Below are the code and all the weights of a small trained network. Each question names an input and a class and asks about switching units off, where a switched-off unit gives its printed mean instead of its output.

import numpy as np


def w(rows, s, z=0):
    codes = np.array(rows[::2]) - 128.0
    scale = np.full(codes.shape[1], s)
    scale[-1] = z or s
    return codes * scale


def norm(h):
    return h / np.sqrt((h * h).mean(-1, keepdims=True) + 1e-5)


def f(y):
    return np.maximum(y, 0)


def log_softmax(a):
    a = a - a.max(-1, keepdims=True)
    return a - np.log(np.exp(a).sum(-1, keepdims=True))


def net(x, mask):
    res = np.array(x, float).reshape(1, 4) / 4 @ E
    u = 0
    for l in range(2):
        y = f(norm(res) @ A[l][:, :-1].T + A[l][:, -1])
        res = res + np.where(mask[u : u + 4], y, B[l][:, -1]) @ B[l][:, :-1]
        u += 4
    return log_softmax(norm(res)[-1] @ U[:, :-1].T + U[:, -1])


A, B = {}, {}
E = w([
[105,122,99,45,121,113,141,106,133],'x0',
[121,195,124,164,115,169,43,15,170],'x1',
[94,80,197,122,171,169,158,123,25],'x2',
[56,100,97,165,107,117,255,75,139],'x3',
],0.0092)
A[0] = w([
[75,232,72,193,38,122,141,89,183,64],'0.n0',
[194,112,169,68,185,147,61,223,6,39],'0.n1',
[242,118,132,108,112,20,1,90,56,252],'0.n2',
[168,140,126,113,119,81,55,187,156,243],'0.n3',
],0.007,0.0032)
B[0] = w([
[215,170,117,122,200,226,78,138,199,240],'0.n0',
[68,117,204,48,203,254,47,95,235,244],'0.n1',
[113,214,122,125,93,68,133,155,54,254],'0.n2',
[132,131,161,120,133,99,86,55,67,235],'0.n3',
],0.0086,0.0064)
A[1] = w([
[189,233,117,74,203,15,20,115,94,253],'1.n0',
[63,203,192,192,96,141,87,42,30,200],'1.n1',
[107,108,213,112,209,71,105,3,145,25],'1.n2',
[174,100,115,211,185,88,177,239,185,146],'1.n3',
],0.0059,0.0022)
B[1] = w([
[73,69,160,150,143,87,254,158,98,254],'1.n0',
[69,97,22,108,80,32,224,145,129,210],'1.n1',
[181,73,107,185,41,33,98,113,83,171],'1.n2',
[197,106,68,60,102,19,188,194,114,165],'1.n3',
],0.0097,0.0085)
U = w([
[99,102,162,188,140,132,164,178,60,5],'0',
[186,171,53,196,100,107,179,110,159,152],'1',
[200,174,220,158,203,254,55,117,253,186],'2',
],0.0087,0.0024)

Each question gives the input, the list of numbers given to net, and the class t.
The units are the neurons (one row each of A and B). Each row of codes is followed by its name. A weight is (code - 128) times the scale printed after its matrix; where a second scale follows, it is the last column's (A, B and U).
mask holds one flag per neuron, layer by layer. A switched-off neuron (its flag False) gives its mean, the last column of its row in B, instead of its output. The means were averaged over made-up inputs and are rounded, as every weight is.
A unit's drop is (log p(t) with every unit on - log p(t) with that unit switched off) / (log p(t) with every unit on - log p(t) with every unit switched off).
The circuit of an input: a set's keep is (log p(t) with only the set's units on - log p(t) with every unit switched off) / (log p(t) with every unit on - log p(t) with every unit switched off). Starting from all 8 units, units are removed one at a time, each time the one whose removal leaves the highest keep (on an exact tie, the one counted first), for as long as the keep stays at least 0.8.
units of the circuit, in order: the units of the circuit, biggest drop first
most important unit: the unit with the biggest drop
k most important neurons: the k neurons with the biggest drops, biggest first
k most important neurons of layer l: the k neurons of layer l with the biggest drops, biggest first
drop of u: that unit's drop, to one decimal
input [-6,1,1,-8], class 0: most important unit	0.n2
input [-7,3,4,7], class 1: units of the circuit, in order	(1.n0 1.n1)
input [-3,8,2,-2], class 0: units of the circuit, in order	(1.n0 0.n2)
input [8,6,-3,8], class 2: units of the circuit, in order	(0.n0 1.n1)
input [3,6,7,2], class 1: 2 most important neurons of layer 1	(1.n1 1.n0)
input [-2,-6,-6,-7], class 0: units of the circuit, in order	(1.n0 0.n3)
input [-7,4,7,6], class 1: units of the circuit, in order	(1.n1 1.n0)
input [-4,-2,2,-5], class 2: 2 most important neurons	(0.n1 1.n3)
input [1,1,-3,4], class 2: 2 most important neurons of layer 0	(0.n0 0.n2)
input [-6,-3,2,-1], class 2: 2 most important neurons	(0.n1 1.n0)
input [6,4,1,-5], class 0: drop of 1.n2	0.0
input [-6,-4,-6,-3], class 0: drop of 1.n0	0.4
input [1,5,-3,5], class 2: drop of 0.n0	0.7
input [-2,3,-1,-4], class 1: units of the circuit, in order	(1.n1)
